Where the symbols take the states:
q948: ψ>q320, ξ>q419, π>q219
q808: ψ>q229, ξ>q82, π>q172
q150: ψ>q28, ξ>q472, π>q525
q57: ψ>q939, ξ>q308, π>q520
q890: ψ>q629, ξ>q465, π>q45
q814: ψ>q713, ξ>q16, π>q659
q221: ψ>q431, ξ>q612, π>q248
q50: ψ>q262, ξ>q814, π>q713
q625: ψ>q780, ξ>q214, π>q353
q620: ψ>q903, ξ>q511, π>q158
q889: ψ>q625, ξ>q367, π>q214
q621: ψ>q752, ξ>q78, π>q550
q525: ψ>q346, ξ>q620, π>q903
q418: ψ>q601, ξ>q905, π>q42
q915: ψ>q505, ξ>q482, π>q108
q434: ψ>q310, ξ>q312, π>q514
q601: ψ>q213, ξ>q42, π>q803
q696: ψ>q217, ξ>q889, π>q625
q465: ψ>q45, ξ>q431, π>q434
q5: ψ>q476, ξ>q601, π>q213
q984: ψ>q472, ξ>q948, π>q320
q618: ψ>q728, ξ>q250, π>q621
q659: ψ>q808, ξ>q18, π>q82
q45: ψ>q561, ξ>q434, π>q310
q482: ψ>q108, ξ>q538, π>q307
q248: ψ>q312, ξ>q560, π>q164
q570: ψ>q84, ξ>q682, π>q375
q930: ψ>q249, ξ>q686, π>q631
q28: ψ>q813, ξ>q525, π>q346
q117: ψ>q150, ξ>q984, π>q472
q520: ψ>q115, ξ>q229, π>q539
q353: ψ>q814, ξ>q908, π>q16
q431: ψ>q434, ξ>q248, π>q312
q262: ψ>q57, ξ>q713, π>q308
q561: ψ>q618, ξ>q310, π>q250
q197: ψ>q418, ξ>q442, π>q905
q115: ψ>q612, ξ>q539, π>q617
q84: ψ>q224, ξ>q375, π>q117
q278: ψ>q663, ξ>q853, π>q930
q803: ψ>q419, ξ>q224, π>q899
q853: ψ>q930, ξ>q825, π>q686
q695: ψ>q528, ξ>q561, π>q618
q583: ψ>q405, ξ>q820, π>q221
q908: ψ>q16, ξ>q275, π>q97
q214: ψ>q353, ξ>q299, π>q908
q593: ψ>q318, ξ>q28, π>q813
q158: ψ>q2, ξ>q826, π>q167
q511: ψ>q158, ξ>q318, π>q826
q378: ψ>q503, ξ>q197, π>q418
q476: ψ>q984, ξ>q213, π>q948
q98: ψ>q70, ξ>q528, π>q646
q617: ψ>q560, ξ>q890, π>q629
q43: ψ>q950, ξ>q780, π>q50
q13: ψ>q682, ξ>q503, π>q5
q503: ψ>q5, ξ>q418, π>q601
q780: ψ>q50, ξ>q353, π>q814
q899: ψ>q593, ξ>q150, π>q28
q528: ψ>q646, ξ>q618, π>q728
q320: ψ>q620, ξ>q219, π>q511
q663: ψ>q367, ξ>q930, π>q249
q275: ψ>q97, ξ>q950, π>q95
q312: ψ>q514, ξ>q164, π>q98
q560: ψ>q164, ξ>q629, π>q695
q646: ψ>q482, ξ>q728, π>q538
q219: ψ>q511, ξ>q593, π>q318
q703: ψ>q275, ξ>q43, π>q950
q308: ψ>q520, ξ>q808, π>q229
q661: ψ>q570, ξ>q13, π>q682
q419: ψ>q219, ξ>q899, π>q593
q826: ψ>q167, ξ>q278, π>q663
q950: ψ>q95, ξ>q50, π>q262
q820: ψ>q221, ξ>q115, π>q612
q167: ψ>q889, ξ>q663, π>q367
q398: ψ>q797, ξ>q57, π>q939
q78: ψ>q550, ξ>q915, π>q505
q629: ψ>q695, ξ>q45, π>q561
q70: ψ>q915, ξ>q646, π>q482
q310: ψ>q250, ξ>q514, π>q34
q299: ψ>q908, ξ>q703, π>q275
q797: ψ>q583, ξ>q939, π>q820
q224: ψ>q899, ξ>q117, π>q150
q217: ψ>q43, ξ>q625, π>q780
q164: ψ>q98, ξ>q695, π>q528
q97: ψ>q18, ξ>q95, π>q398
q547: ψ>q890, ξ>q405, π>q465
q939: ψ>q820, ξ>q520, π>q115
q514: ψ>q34, ξ>q98, π>q70
q172: ψ>q547, ξ>q583, π>q405
q307: ψ>q13, ξ>q378, π>q503
q713: ψ>q308, ξ>q659, π>q808
q903: ψ>q825, ξ>q158, π>q2
q505: ψ>q442, ξ>q108, π>q661
q346: ψ>q853, ξ>q903, π>q825
q752: ψ>q378, ξ>q550, π>q197
q442: ψ>q905, ξ>q661, π>q570
q472: ψ>q525, ξ>q320, π>q620
q682: ψ>q375, ξ>q5, π>q476
q18: ψ>q82, ξ>q398, π>q797
q367: ψ>q214, ξ>q249, π>q299
q405: ψ>q465, ξ>q221, π>q431
q34: ψ>q78, ξ>q70, π>q915
q612: ψ>q248, ξ>q617, π>q560
q631: ψ>q703, ξ>q217, π>q43
q375: ψ>q117, ξ>q476, π>q984
q728: ψ>q538, ξ>q621, π>q752
q2: ψ>q696, ξ>q167, π>q889
q95: ψ>q398, ξ>q262, π>q57
q825: ψ>q686, ξ>q2, π>q696
q82: ψ>q172, ξ>q797, π>q583
q813: ψ>q278, ξ>q346, π>q853
q249: ψ>q299, ξ>q631, π>q703
q108: ψ>q661, ξ>q307, π>q13
q16: ψ>q659, ξ>q97, π>q18
q42: ψ>q803, ξ>q84, π>q224
q905: ψ>q42, ξ>q570, π>q84
q550: ψ>q197, ξ>q505, π>q442
q213: ψ>q948, ξ>q803, π>q419
q229: ψ>q539, ξ>q172, π>q547
q686: ψ>q631, ξ>q696, π>q217
q538: ψ>q307, ξ>q752, π>q378
q318: ψ>q826, ξ>q813, π>q278
q250: ψ>q621, ξ>q34, π>q78
q539: ψ>q617, ξ>q547, π>q890

In the rows, 58 stands for zero.

The rows follow the links: the fewer symbols apart two states are, the more alike their rows tend to be.

Named rows; a name shown again gets a slightly different row:
q797:   65    62    61    85    85    91    83    99    98    45    55    28    60    29    43   109    49    63    51    50    62    55    72    65    75    85    65    50    37    64    47    60    26    52    28    41    60    14    76    76    62    61    64    61    48    21    61    50    43    61    36    53    50
q219:   29    24    48    65    28    65    40    45    35    64    98    62    39    58    57    75    96    80   101    83    52    47    64    61    61    25    27    97    72    39    84    76    58    39    63    56    35    94    51    48    46    53    47    42    65    79    79    52    70    37    57    54    57
q248:   82    70    66    78    58    45    60    81    53    74    47    45    69    31    78    34    11    68    16    42    43    63    34    41     4    81    91    42    54    49    45    56    51    50    68    57    53    64    45    41    22    72    62    74    70    23    57    66    36    91    51    53    54
q713:   42    79    88    77    80    67    90    62    59    49    86    58    57    45    32   122    45    57    54    67    44    37    55    82    90    76    54    83    51    47    70    56    57    35     8    62    44    35    50    66    76    55    35    64    65    70    89    37    47    76    31    50    54
q42:   49    45    56    67    60    27    63    36    51    80    43    60    28    76    80    29    56    46    88    80    47    68    83    60    10    77    74    43    67    34    61    74    81    78    63    67    54   101    60    37    54    54    61    48    79    44    13    73    81    25    57    75    44
q465:   67    78    61    76    51    51    68    82    61    78    54    51    61    25    67    34     8    61    19    39    38    71    33    36    10    81    91    53    53    40    43    61    48    57    60    62    57    64    44    40    25    66    49    76    69    20    67    64    35    94    59    52    57
q703:   72    64   106    43    75    52    57    45    45    60    50    52    72    93    72    83    59    65    24    42    68    58    56   100    53   101    65    51    76    68    73    50   107    61    55    69    88    75    52    75    86    30    88    57    55    53    59    37    46    80    30    80    54
q939:   65    64    58    81    81    94    83   100   101    44    47    32    61    30    43   101    48    64    51    47    63    57    71    62    78    86    64    49    42    66    45    61    22    55    36    41    60    12    73    81    57    64    64    63    44    18    61    49    44    61    43    52    51
q405:   50    81    44    69    45    70    81    84    83    76    47    64    47    20    43    41    17    52    36    28    41    74    35    37    57    75    83    59    57    45    27    62    29    65    58    64    64    45    43    65    33    72    33    74    57    12    92    50    41    84    75    53    59
q601:   45    51    52    66    57    25    67    34    52    82    43    63    25    72    79    24    53    41    88    80    45    73    82    56    13    72    73    45    64    31    57    75    77    82    60    72    56    98    58    35    56    52    51    50    81    48    16    73    82    27    62    74    44
q50:   58    79    92    47    82    59    68    47    44    45    58    80    65    87    38   102    59    69    41    54    57    37    49   100   107    86    52    63    84    60    67    44    76    37    48    73    51    41    36    95    81    63    55    69    57    75    87    28    55    68    33    64    49
q482:   81    62    45    71    81    43    53    59    67    34    63    43    79    46    69    45    59    33    67    81    70    51    72    31    46    23    57    40    14    78    60    43    46    68    41    44    47    28    94    26    65    65    62    53    60    95     7    97    66    48    65    39    70
q320:   29    27    47    62    28    62    41    44    32    66    90    68    37    62    55    71    93    83   102    84    52    45    63    63    66    29    27    93    80    38    78    76    57    39    69    56    32    92    47    53    47    56    46    44    67    80    80    54    74    33    59    54    52
q561:   96    71    57    58    67    35    30    68    32    46    43    77    87    61    65    30    38    80    23    53    57    39    26    51    52    48    70    34    72    68    50    37    43    30    97    55    25    39    42    61    24    97    63    79    62    76    58    74    49    69    55    39    55
q95:   44    81    90    66    77    63    84    54    53    47    75    72    57    58    30   115    52    59    52    65    46    36    50    88   100    77    53    80    63    48    69    50    66    37    20    65    43    37    44    78    78    62    37    69    64    76    94    34    51    75    36    53    51
q16:   48    82    91    54    78    58    77    49    48    48    67    79    62    74    29   110    54    64    45    60    49    35    48    96   104    80    52    74    73    53    68    46    69    36    33    71    44    38    36    88    81    62    43    71    61    79    93    30    51    72    36    57    50
q814:   53    78    91    51    79    57    71    50    43    46    61    82    63    79    34   105    56    67    42    58    54    35    47    97   106    82    54    70    79    57    69    44    73    34    43    72    50    39    36    93    82    64    49    71    60    77    92    30    54    70    36    61    46
q682:   40    61    47    61    53    27    75    30    59    81    44    71    26    69    67    17    50    27    89    76    42    77    76    46    21    64    75    50    58    29    53    72    74    87    52    73    60    94    58    33    64    51    41    52    78    52    20    74    83    33    76    73    52
q984:   51    28    48    56    51    45    32    42    35    65    49    74    34    94    65    49    90    90    95    78    58    45    73    79    59    59    45    54    98    42    67    72    61    43    98    63    26    88    46    73    44    73    66    50    65    62    46    58    85     8    52    66    35
q115:   52    76    39    65    57    87    81    94    95    64    39    63    50    27    35    54    32    58    43    27    51    71    46    43    81    78    75    51    57    53    24    63    18    64    62    56    65    24    51    84    42    77    42    76    45     8    88    46    47    71    72    55    55
q890:   61    76    58    78    48    53    72    83    63    79    53    54    58    22    65    35     5    57    23    38    37    73    32    35    18    81    89    54    52    39    38    63    44    58    57    62    62    64    44    45    27    67    44    75    67    14    74    63    36    93    62    52    58
q346:   52    12    50    55    36    95    33    67    65    54    84    19    65    54    73    81   106    77    82    57    79    64    82    57    57    35    26    80    51    77    78    73    59    62    63    38    79    76    84    52    61    25    88    31    39    56    60    55    54    48    56    63    70
q262:   43    82    89    73    76    63    90    59    56    48    81    67    56    51    32   118    48    59    54    71    43    36    52    86    97    78    52    82    55    47    69    52    61    37    13    64    45    37    46    72    78    60    34    66    64    77    93    35    48    76    32    50    52
q353:   74    68   100    43    84    54    56    47    44    50    42    64    72    98    57    92    62    71    28    45    69    45    54   106    79   100    61    48    85    68    71    46    97    48    59    67    71    56    42    91    83    47    82    63    53    62    68    33    50    72    29    74    48
q583:   61    71    43    67    65    92    77    96   101    54    39    51    52    29    35    69    42    61    45    31    57    64    57    51    86    81    72    47    54    60    28    62    14    60    57    52    62    17    61    88    48    74    52    71    40     9    81    44    46    62    65    54    55
q646:   71    73    50    72    65    33    53    54    40    38    82    63    80    37    59    44    46    41    54    83    51    42    43    29    49    14    55    62    24    65    67    39    44    45    41    50    29    40    70    22    52    78    38    64    74   114    42    90    56    69    63    29    72
q318:   43    14    52    63    36    87    37    65    57    61    97    23    59    47    72    85   102    79    86    69    72    61    80    56    49    31    25    89    49    68    84    75    60    56    52    36    69    84    79    40    59    26    78    29    49    62    62    57    56    50    53    59    69
q434:   99    67    63    70    69    40    35    79    42    57    38    53    83    53    81    33    26    81    14    46    53    50    33    50    18    72    83    29    65    62    49    48    50    37    89    52    41    52    47    53    18    83    74    74    63    43    47    76    42    76    45    46    51

Each walk starts at a row. The symbols on each line, taken left to right, move it on to the next state.
Each answer is a row, close to the row of the state it stands for.
new walk
  72    78    51    67    64    33    51    51    38    41    81    70    83    39    54    43    42    45    51    81    52    41    38    29    53    11    54    63    31    63    64    38    47    42    47    54    26    40    65    25    48    81    38    67    72   116    49    88    58    73    65    29    72
ψ ψ ξ ξ ψ π ξ ξ ψ	  61    29    55    63    64    38    38    44    41    69    38    64    33    93    78    45    81    80    92    78    57    52    81    77    34    71    59    40    90    39    64    75    67    53    92    61    38    92    49    62    43    65    74    47    70    51    23    66    84    10    48    75    33
ξ ξ π ψ ξ	  35    17    54    66    30    79    40    61    49    63   102    34    51    48    69    86    98    79    93    77    62    57    74    57    49    25    24    98    52    57    87    78    59    48    49    42    57    90    71    38    53    33    67    31    57    70    67    58    61    48    51    56    65
new walk
  87    75    50    56    64    32    33    63    29    41    52    84    84    59    59    31    39    71    29    61    54    35    22    45    63    33    64    43    65    66    52    33    39    27    91    58    22    35    42    56    28    99    52    78    63    93    63    77    52    70    60    32    58
ξ ξ π ξ ξ ξ	  80    66    46    73    75    44    55    61    60    36    68    45    80    46    65    46    53    35    65    85    65    50    67    29    43    19    55    46    13    75    63    44    44    60    38    43    45    30    91    22    62    68    57    55    65   100    12    97    64    52    63    37    72
ψ ξ ξ π ψ ξ ξ π	  57    29    53    60    58    41    34    42    39    67    41    69    34    95    73    47    82    84    89    79    58    48    80    80    41    66    54    41    95    41    65    74    67    49    94    61    34    90    50    68    46    68    71    48    68    52    30    63    83     9    50    74    32
new walk
  97    67    55    61    68    36    30    69    35    48    39    70    86    59    72    31    36    80    20    51    58    39    27    50    44    54    75    30    70    67    49    38    44    29    98    55    30    41    42    61    21    97    68    77    60    66    53    75    47    71    53    41    53
ξ ξ π π ξ π π ψ ψ	  58    34    59    66    64    32    47    40    46    75    36    57    32    88    82    40    71    68    89    79    54    57    84    73    18    76    65    38    85    39    62    75    74    62    79    61    44    97    56    53    49    59    71    49    76    44    13    69    83    14    48    76    36
π π π ψ ψ π ξ ψ	  70    63   105    42    71    53    59    46    45    62    52    50    73    90    75    80    55    61    25    43    65    61    59    94    48    98    65    58    73    68    72    53   112    64    49    70    95    78    50    68    86    27    87    56    58    51    60    35    43    85    35    83    58
new walk
  49    72    84    89    81    77    90    78    76    49    82    38    59    33    40   125    44    60    54    70    45    43    65    75    75    79    56    77    39    54    67    60    47    42     1    50    47    30    64    59    72    53    45    61    62    55    74    42    42    75    30    48    54
ψ ξ ψ ψ π π	 100    67    61    65    70    36    33    74    37    51    37    65    86    59    76    32    29    84    19    50    57    42    29    51    36    61    75    29    70    64    50    41    46    32    96    54    32    45    44    56    21    93    70    77    62    58    51    76    45    72    49    43    52
ξ ξ ξ ψ π	  77    67    49    74    73    41    54    57    57    37    75    45    79    41    67    47    52    35    61    85    59    49    62    31    42    17    56    54    13    75    65    41    45    57    38    43    39    35    88    19    59    67    54    56    68   104    19    95    59    58    62    34    71
new walk
  49    83    45    70    43    67    80    83    77    77    50    63    53    19    47    38    15    53    34    33    38    75    33    34    47    77    85    59    55    41    30    63    31    63    57    65    63    51    40    59    34    73    35    77    59    14    90    51    40    89    73    54    60
ξ π ψ π ξ ψ	  72    72    51    72    68    34    57    55    47    38    81    55    82    38    60    47    46    38    58    85    55    43    51    30    46    11    56    59    21    68    66    39    46    49    39    47    32    37    75    19    55    72    45    62    71   113    35    92    55    66    64    30    72
π π ξ ψ π ψ π ξ	  31    29    44    58    29    58    40    43    31    66    84    74    35    68    54    68    94    85   101    83    51    44    62    68    69    31    28    88    84    39    76    77    55    36    75    60    30    90    43    60    43    61    44    47    65    79    78    55    80    30    57    56    52
new walk
  99    65    62    66    68    36    34    75    38    52    39    60    87    56    78    32    30    84    15    48    55    45    33    52    26    65    80    28    69    64    48    42    47    33    94    54    38    48    44    54    20    89    76    73    63    50    48    74    44    73    48    45    51
ψ π ψ ψ ψ π ψ	  52    43    59    67    64    27    59    38    50    79    40    57    28    81    81    35    61    55    89    80    49    65    83    63     9    76    71    42    73    33    62    77    79    72    69    64    51   100    58    41    54    55    65    48    78    44    10    72    82    22    56    78    41
ξ ψ ψ ξ π ψ	  54    15    48    51    36    98    31    69    69    54    80    24    64    58    71    77   107    77    78    53    82    69    80    58    64    33    26    77    53    81    76    70    58    63    66    38    85    74    84    57    64    24    91    32    36    51    60    51    58    50    61    65    71
new walk
  75    70    51    72    69    38    54    57    52    37    78    53    81    36    64    48    48    35    59    85    57    47    55    28    44    16    55    56    16    70    65    42    46    52    37    44    36    37    82    18    56    70    47    57    70   107    25    93    58    62    64    32    71
ξ ψ π ξ π ξ	  41    57    49    63    54    25    71    34    57    83    45    66    24    70    74    21    51    32    90    79    45    73    78    51    15    69    74    47    61    30    55    75    77    84    57    73    58    95    60    37    63    52    46    52    79    51    19    75    84    31    68    76    50
ψ ξ ξ π ψ ξ	  30    22    51    67    26    74    43    52    41    63   103    47    46    51    64    80    97    79    98    83    57    51    70    57    54    26    23   101    62    46    83    79    58    43    54    49    45    93    61    39    50    42    54    37    64    76    74    56    64    45    54    53    62
new walk
  80    62    41    65    78    47    56    59    72    34    55    42    75    50    68    43    61    32    70    79    70    54    75    31    52    24    57    37    15    82    58    44    43    69    45    40    50    28    96    31    66    65    66    51    58    91     4    94    66    44    68    43    70
π ψ ψ ξ ξ ψ ψ ξ	  39    28    46    54    36    54    33    39    32    64    67    79    34    79    57    60    93    90   100    82    52    43    65    73    70    41    34    72    94    40    70    74    56    38    86    60    25    87    40    67    41    68    52    50    64    74    71    53    82    17    57    61    42
ψ ξ ψ ξ π π ψ π	  73    66   104    43    83    52    56    48    43    53    46    60    76    99    63    89    60    72    28    43    68    50    56   104    70   101    62    47    81    68    71    47    99    53    57    69    78    62    47    86    85    43    86    61    53    59    61    34    48    73    29    78    50
new walk
  53    28    53    55    54    42    35    42    37    66    42    72    35    93    67    48    88    85    91    79    58    44    76    79    50    63    50    48    98    42    65    73    63    46    97    61    31    88    45    71    45    70    69    50    66    54    37    60    85    10    51    71    34
ψ π π ξ	  55    17    48    45    37    99    32    70    71    55    74    26    65    62    69    73   107    78    75    49    89    71    78    58    70    37    29    74    54    84    70    71    61    71    71    37    89    69    80    62    67    28    92    33    34    52    62    49    55    52    63    67    71
ξ π ψ π π ξ	  65    75    95    43    83    57    65    46    45    45    51    79    68    92    43    98    61    72    38    52    61    37    49   107   102    90    55    59    85    63    66    43    82    40    54    70    56    42    38    98    83    62    61    69    55    71    84    30    54    67    32    66    47
